Below is a small trained network, with its code and all its weights. Each question gives an input and a class and asks what happens when units are switched off, that is, made to give their printed mean instead of their output.

import numpy as np


def w(rows, s, z=0):
    codes = np.array(rows[::2]) - 128.0
    scale = np.full(codes.shape[1], s)
    scale[-1] = z or s
    return codes * scale


def norm(h):
    return h / np.sqrt((h * h).mean(-1, keepdims=True) + 1e-5)


def f(y):
    return np.maximum(y, 0)


def log_softmax(a):
    a = a - a.max(-1, keepdims=True)
    return a - np.log(np.exp(a).sum(-1, keepdims=True))


def net(x, mask):
    res = np.array(x, float).reshape(1, 2) / 4 @ E
    u = 0
    for l in range(3):
        y = f(norm(res) @ A[l][:, :-1].T + A[l][:, -1])
        res = res + np.where(mask[u : u + 3], y, B[l][:, -1]) @ B[l][:, :-1]
        u += 3
    return log_softmax(norm(res)[-1] @ U[:, :-1].T + U[:, -1])


A, B = {}, {}
E = w([
[82,2,53,75,153,100,120,136,26,105],'x0',
[120,165,142,152,3,92,207,185,118,125],'x1',
],0.0097)
A[0] = w([
[147,143,101,2,121,209,84,82,144,98,247],'0.n1',
[110,183,112,182,101,122,146,198,107,153,252],'0.n2',
[128,163,57,139,119,65,52,154,72,146,54],'0.n3',
],0.0063,0.0026)
B[0] = w([
[181,100,209,162,140,1,120,96,138,148,226],'0.n1',
[146,36,216,68,193,77,118,128,112,170,254],'0.n2',
[237,115,238,105,172,163,151,221,81,105,161],'0.n3',
],0.0095,0.0055)
A[1] = w([
[109,204,135,133,96,190,105,170,212,204,22],'1.n1',
[213,81,164,111,99,109,121,143,137,135,7],'1.n2',
[82,146,166,137,2,92,173,137,88,129,74],'1.n3',
],0.0098,0.0015)
B[1] = w([
[82,186,253,67,52,230,88,111,39,79,180],'1.n1',
[63,123,95,109,68,146,174,126,189,73,254],'1.n2',
[173,113,207,157,230,2,30,56,175,205,214],'1.n3',
],0.0092,0.0091)
A[2] = w([
[100,135,60,116,148,66,113,183,2,135,175],'2.n1',
[77,120,194,81,68,108,178,128,134,78,250],'2.n2',
[90,138,144,136,116,122,129,82,160,101,41],'2.n3',
],0.009,0.0016)
B[2] = w([
[123,255,170,113,37,211,135,134,100,171,174],'2.n1',
[128,148,53,142,143,198,118,113,119,116,244],'2.n2',
[111,85,98,101,107,163,189,132,110,174,165],'2.n3',
],0.015,0.011)
U = w([
[118,214,162,65,45,214,101,95,67,146,197],'0',
[164,73,192,79,179,59,107,52,130,197,219],'1',
[108,77,3,107,123,207,196,129,165,109,113],'2',
[142,181,66,145,112,56,112,184,130,48,1],'3',
[163,129,77,157,109,60,116,204,118,77,17],'4',
[141,166,126,177,153,76,93,217,127,58,20],'5',
[153,150,105,192,126,114,123,189,103,113,14],'6',
[175,167,123,205,151,64,99,231,97,60,11],'7',
],0.012,0.0038)

Each question gives the input, the list of numbers given to net, and the class t.
The units are the neurons (one row each of A and B). Each row of codes is followed by its name. A weight is (code - 128) times the scale printed after its matrix; where a second scale follows, it is the last column's (A, B and U).
mask holds one flag per neuron, layer by layer. A switched-off neuron (its flag False) gives its mean, the last column of its row in B, instead of its output. The means were averaged over made-up inputs and are rounded, as every weight is.
A unit's drop is (log p(t) with every unit on - log p(t) with that unit switched off) / (log p(t) with every unit on - log p(t) with every unit switched off).
The circuit of an input: a set's keep is (log p(t) with only the set's units on - log p(t) with every unit switched off) / (log p(t) with every unit on - log p(t) with every unit switched off). Starting from all 9 units, units are removed one at a time, each time the one whose removal leaves the highest keep (on an exact tie, the one counted first), for as long as the keep stays at least 0.8.
units of the circuit, in order: the units of the circuit, biggest drop first
unit that matters most: the unit with the biggest drop
k most important neurons: the k neurons with the biggest drops, biggest first
k most important neurons of layer l: the k neurons of layer l with the biggest drops, biggest first
drop when u is switched off: that unit's drop, to one decimal
input [0,-3], class 2: 2 most important neurons	1.n3, 0.n2
input [5,-4], class 0: unit that matters most	1.n3
input [8,-6], class 0: 3 most important neurons	2.n1, 1.n3, 0.n2
input [7,-5], class 0: 3 most important neurons	2.n1, 1.n3, 0.n2
input [-1,-3], class 2: units of the circuit, in order	1.n3, 2.n1
input [-4,-5], class 1: 4 most important neurons	0.n1, 2.n2, 2.n1, 1.n2
input [0,4], class 1: 3 most important neurons	1.n3, 0.n3, 1.n1
input [3,-2], class 2: 2 most important neurons of layer 0	0.n1, 0.n3
input [3,3], class 2: 2 most important neurons	0.n3, 1.n2
input [0,3], class 2: 2 most important neurons	0.n2, 1.n2
input [6,8], class 1: 2 most important neurons of layer 1	1.n3, 1.n1
input [-3,8], class 1: drop when 1.n3 is switched off	1.4
input [0,2], class 2: drop when 0.n2 is switched off	0.9
input [5,7], class 1: most important neuron	1.n3
input [8,-7], class 0: drop when 1.n3 is switched off	1.2
input [7,-7], class 0: 3 most important neurons	2.n1, 1.n3, 0.n2
